Here is a tiny trained network, its code and every weight. The questions are about switching its units off for an input and a class, where a switched-off unit gives its printed mean instead of its output.

import numpy as np


def w(rows, s, z=0):
    codes = np.array(rows[::2]) - 128.0
    scale = np.full(codes.shape[1], s)
    scale[-1] = z or s
    return codes * scale


def f(y):
    return y / 2 * (1 + np.tanh(0.7978845608 * (y + 0.044715 * y**3)))


def log_softmax(a):
    a = a - a.max(-1, keepdims=True)
    return a - np.log(np.exp(a).sum(-1, keepdims=True))


def net(x, mask):
    res = np.array(x, float).reshape(1, 4) / 4 @ E
    y = f(res @ A[0][:, :-1].T + A[0][:, -1])
    res = res + np.where(mask, y, B[0][:, -1]) @ B[0][:, :-1]
    return log_softmax(res[-1] @ U[:, :-1].T + U[:, -1])


A, B = {}, {}
E = w([
[122,11,180],'x0',
[128,128,128],'x1',
[71,89,2],'x2',
[236,84,62],'x3',
],0.0083)
A[0] = w([
[119,93,134,239],'N0',
[232,154,201,120],'N1',
[126,106,61,82],'N2',
[13,145,146,206],'N3',
[141,205,101,242],'N4',
[87,188,252,200],'N5',
[46,125,137,181],'N6',
[140,215,100,226],'N7',
[80,156,130,95],'N8',
[147,220,90,255],'N9',
],0.024,0.0061)
B[0] = w([
[193,106,112,165],'N0',
[145,143,229,216],'N1',
[105,132,65,172],'N2',
[58,50,135,226],'N3',
[79,174,149,207],'N4',
[159,178,2,251],'N5',
[100,59,133,192],'N6',
[68,174,152,212],'N7',
[81,116,127,161],'N8',
[64,201,128,223],'N9',
],0.049,0.02)
U = w([
[121,171,52,222],'0',
[223,99,28,211],'1',
[72,100,135,2],'2',
[153,29,123,84],'3',
[154,175,210,62],'4',
[250,113,205,129],'5',
],0.015,0.0056)

Each question gives the input, the list of numbers given to net, and the class t.
The units are the neurons (one row each of A and B). Each row of codes is followed by its name. A weight is (code - 128) times the scale printed after its matrix; where a second scale follows, it is the last column's (A, B and U).
mask holds one flag per neuron, in row order. A switched-off neuron (its flag False) gives its mean, the last column of its row in B, instead of its output. The means were averaged over made-up inputs and are rounded, as every weight is.
A unit's drop is (log p(t) with every unit on - log p(t) with that unit switched off) / (log p(t) with every unit on - log p(t) with every unit switched off).
The circuit of an input: a set's keep is (log p(t) with only the set's units on - log p(t) with every unit switched off) / (log p(t) with every unit on - log p(t) with every unit switched off). Starting from all 10 units, units are removed one at a time, each time the one whose removal leaves the highest keep (on an exact tie, the one counted first), for as long as the keep stays at least 0.8.
circuit, biggest first: the units of the circuit, biggest drop first
most important unit: the unit with the biggest drop
top k neurons: the k neurons with the biggest drops, biggest first
drop of u: that unit's drop, to one decimal
input [-6,-5,-8,4], class 4: most important unit -> N1
input [1,5,-7,-2], class 1: circuit, biggest first -> [N5; N9; N7]
input [7,8,1,1], class 1: top 2 neurons -> [N1; N3]
input [-6,3,1,-8], class 2: top 2 neurons -> [N3; N6]
input [2,6,5,3], class 1: circuit, biggest first -> [N9; N7]
input [5,-2,1,7], class 1: top 3 neurons -> [N3; N1; N9]
input [1,8,7,-6], class 3: top 3 neurons -> [N9; N7; N4]
input [1,-6,-6,-6], class 1: top 4 neurons -> [N5; N9; N7; N4]
input [3,-3,-4,0], class 1: top 2 neurons -> [N5; N9]
input [1,8,-5,5], class 5: top 2 neurons -> [N9; N7]
input [0,5,-7,1], class 4: top 2 neurons -> [N1; N2]
input [-5,-2,0,8], class 4: drop of N5 -> 1.0
input [0,4,-8,5], class 4: drop of N1 -> 0.8
input [0,2,4,-2], class 2: drop of N5 -> 1.3
input [-3,-4,-3,1], class 4: drop of N1 -> 0.1
input [-3,3,-7,1], class 4: circuit, biggest first -> [N1]
